Below are the code and all the weights of a small trained network. Each question names an input and a class and asks about switching units off, where a switched-off unit gives its printed mean instead of its output.

import numpy as np


def w(rows, s, z=0):
    codes = np.array(rows[::2]) - 128.0
    scale = np.full(codes.shape[1], s)
    scale[-1] = z or s
    return codes * scale


def f(y):
    return y / 2 * (1 + np.tanh(0.7978845608 * (y + 0.044715 * y**3)))


def log_softmax(a):
    a = a - a.max(-1, keepdims=True)
    return a - np.log(np.exp(a).sum(-1, keepdims=True))


def net(x, mask):
    res = np.array(x, float).reshape(1, 8) / 4 @ E
    y = f(res @ A[0][:, :-1].T + A[0][:, -1])
    res = res + np.where(mask, y, B[0][:, -1]) @ B[0][:, :-1]
    return log_softmax(res[-1] @ U[:, :-1].T + U[:, -1])


A, B = {}, {}
E = w([
[239,111,45,163,46,100,170,167,162,132,155],'x0',
[125,131,125,128,119,135,124,131,125,125,126],'x1',
[130,130,131,137,125,132,117,129,134,130,130],'x2',
[108,164,156,61,66,51,118,93,203,27,170],'x3',
[49,120,135,169,84,72,200,137,133,199,147],'x4',
[83,7,64,142,128,99,50,100,107,109,160],'x5',
[160,127,186,119,81,138,125,109,2,130,190],'x6',
[125,76,169,210,91,142,180,97,114,38,50],'x7',
],0.007)
A[0] = w([
[54,142,143,183,77,67,192,163,109,186,132,111],'neuron 1',
[192,137,97,101,180,179,85,134,115,67,87,145],'neuron 2',
[57,136,161,97,168,138,110,118,97,119,120,86],'neuron 3',
[62,153,160,107,167,133,99,119,113,129,108,78],'neuron 4',
[136,93,109,163,163,158,149,157,107,173,126,50],'neuron 5',
[209,122,89,137,77,129,175,150,148,142,164,20],'neuron 6',
[145,93,112,145,152,171,142,128,106,181,99,29],'neuron 7',
[124,159,109,80,166,123,97,149,132,178,186,23],'neuron 8',
[133,161,74,87,174,124,101,137,169,181,140,94],'neuron 9',
[120,103,158,185,115,168,166,99,122,74,77,66],'neuron 10',
[197,112,36,142,64,104,111,175,132,138,144,51],'neuron 11',
[141,111,101,163,187,173,118,131,110,186,59,58],'neuron 12',
[101,133,91,180,145,137,126,143,195,99,55,83],'neuron 13',
[218,143,133,92,149,189,88,112,128,77,110,105],'neuron 14',
[91,2,29,139,139,97,49,89,119,111,162,6],'neuron 15',
[110,145,124,77,95,95,119,85,218,82,113,107],'neuron 16',
[116,175,96,78,155,134,124,146,131,190,206,91],'neuron 17',
[72,126,178,105,169,152,110,98,131,135,126,32],'neuron 18',
[112,143,174,85,80,80,100,112,149,63,165,13],'neuron 19',
[134,89,154,169,106,139,171,90,135,80,75,16],'neuron 20',
[191,233,159,110,139,156,181,145,163,146,82,4],'neuron 21',
[104,126,55,114,197,132,134,161,219,119,58,77],'neuron 22',
[170,138,173,112,93,145,106,118,33,92,181,101],'neuron 23',
[152,154,88,137,119,114,119,124,138,144,166,34],'neuron 24',
[135,122,121,174,137,192,109,142,114,177,107,61],'neuron 25',
],0.0085,0.0048)
B[0] = w([
[43,90,111,79,171,112,103,85,198,172,162,226],'neuron 1',
[55,116,109,115,149,93,98,118,195,186,163,239],'neuron 2',
[203,124,70,192,155,181,178,92,167,102,70,192],'neuron 3',
[192,114,75,189,151,165,168,92,193,93,71,184],'neuron 4',
[116,191,90,126,152,64,131,169,123,88,154,170],'neuron 5',
[164,115,97,179,188,178,172,70,178,75,66,197],'neuron 6',
[129,209,80,128,133,74,156,166,105,102,151,161],'neuron 7',
[175,75,127,84,79,57,83,148,102,66,47,186],'neuron 8',
[153,85,148,118,72,79,103,121,90,133,111,217],'neuron 9',
[179,71,122,59,54,48,51,147,106,103,60,204],'neuron 10',
[152,119,93,173,162,187,172,78,186,107,71,220],'neuron 11',
[119,183,79,169,131,70,144,167,83,108,192,214],'neuron 12',
[174,97,155,99,91,134,125,89,62,176,140,202],'neuron 13',
[26,102,109,98,168,74,103,105,207,158,150,226],'neuron 14',
[82,182,254,61,157,198,218,204,131,58,109,254],'neuron 15',
[143,190,74,185,141,106,131,167,52,152,190,227],'neuron 16',
[149,83,168,101,69,81,68,131,118,78,71,233],'neuron 17',
[188,111,47,180,180,172,201,88,184,84,74,167],'neuron 18',
[150,200,32,177,164,84,158,192,54,119,173,202],'neuron 19',
[143,102,127,75,88,50,78,151,122,92,77,180],'neuron 20',
[74,146,223,89,135,180,206,186,127,82,123,251],'neuron 21',
[155,93,136,94,91,203,150,47,40,210,189,243],'neuron 22',
[134,106,131,111,102,165,153,68,97,200,171,231],'neuron 23',
[150,104,101,119,125,129,133,123,128,105,78,133],'neuron 24',
[116,183,91,151,114,91,131,167,94,84,169,173],'neuron 25',
],0.0082,0.0054)
U = w([
[201,124,58,192,165,182,175,87,201,78,47,103],'0',
[138,214,53,165,139,68,137,199,69,101,191,94],'1',
[181,72,151,76,73,54,70,152,109,85,34,104],'2',
[80,169,254,72,144,206,199,206,138,76,108,99],'3',
[130,126,142,152,131,145,105,130,144,146,143,251],'4',
[171,90,136,101,98,184,145,49,44,193,189,121],'5',
[22,103,93,98,162,81,117,109,238,169,156,101],'6',
],0.0091,0.019)

Each question gives the input, the list of numbers given to net, and the class t.
The units are the neurons (one row each of A and B). Each row of codes is followed by its name. A weight is (code - 128) times the scale printed after its matrix; where a second scale follows, it is the last column's (A, B and U).
mask holds one flag per neuron, in row order. A switched-off neuron (its flag False) gives its mean, the last column of its row in B, instead of its output. The means were averaged over made-up inputs and are rounded, as every weight is.
A unit's drop is (log p(t) with every unit on - log p(t) with that unit switched off) / (log p(t) with every unit on - log p(t) with every unit switched off).
The circuit of an input: a set's keep is (log p(t) with only the set's units on - log p(t) with every unit switched off) / (log p(t) with every unit on - log p(t) with every unit switched off). Starting from the 12 units with the biggest drops (on a tie, the unit counted first), units are removed one at a time, each time the one whose removal leaves the highest keep (on an exact tie, the one counted first), for as long as the keep stays at least 0.8.
circuit, biggest first: the units of the circuit, biggest drop first
unit that matters most: the unit with the biggest drop
top k neurons: the k neurons with the biggest drops, biggest first
drop when u is switched off: that unit's drop, to one decimal
input [-1,2,7,-6,7,3,1,-8], class 2: unit that matters most : neuron 17
input [-8,6,-2,-3,6,-5,4,-7], class 0: circuit, biggest first : [neuron 3; neuron 4]
input [-4,1,-4,-2,2,-1,-4,-3], class 0: circuit, biggest first : [neuron 4; neuron 3]
input [7,6,-3,5,-5,-7,-8,7], class 5: circuit, biggest first : [neuron 22; neuron 13]
input [2,-1,4,3,1,0,1,5], class 2: circuit, biggest first : [neuron 10; neuron 20]
input [8,-8,-5,6,-6,-3,7,6], class 0: top 3 neurons : [neuron 6; neuron 11; neuron 22]
input [-5,-1,-6,2,-3,-3,7,-8], class 2: top 2 neurons : [neuron 8; neuron 17]
input [4,7,0,3,-7,7,4,3], class 3: top 2 neurons : [neuron 15; neuron 1]
input [-8,6,7,-5,-8,-1,-2,-2], class 0: top 3 neurons : [neuron 3; neuron 4; neuron 18]
input [1,-4,-2,3,-8,-3,-4,6], class 6: top 2 neurons : [neuron 14; neuron 2]
input [-5,5,2,4,6,3,-5,8], class 2: top 2 neurons : [neuron 10; neuron 20]
input [4,-1,1,7,-5,-7,-1,4], class 1: top 2 neurons : [neuron 16; neuron 19]
input [0,0,4,1,5,-8,-7,8], class 2: top 4 neurons : [neuron 10; neuron 20; neuron 15; neuron 13]
input [5,4,-6,-3,-5,3,-6,3], class 5: top 2 neurons : [neuron 22; neuron 13]
input [-4,-5,-2,-5,7,-5,5,4], class 6: unit that matters most : neuron 1
input [5,-4,3,3,3,-6,4,7], class 2: top 3 neurons : [neuron 10; neuron 20; neuron 15]
input [5,-5,-4,5,-7,-3,0,-8], class 2: top 2 neurons : [neuron 8; neuron 17]
input [-2,-3,-1,-3,8,-5,7,-2], class 6: top 2 neurons : [neuron 1; neuron 22]
input [6,2,2,2,-3,-2,-1,1], class 0: top 2 neurons : [neuron 6; neuron 11]
input [4,-1,-2,-3,6,-8,2,-3], class 3: circuit, biggest first : [neuron 21]
input [1,0,2,-1,-5,1,3,-5], class 2: circuit, biggest first : [neuron 8; neuron 17]
input [-4,7,3,8,-8,0,-2,6], class 1: drop when neuron 19 is switched off : 0.6
input [-6,4,2,-5,-8,-2,-6,4], class 6: drop when neuron 2 is switched off : 0.9
input [-2,-1,0,4,8,-6,7,-5], class 6: drop when neuron 15 is switched off : 0.3
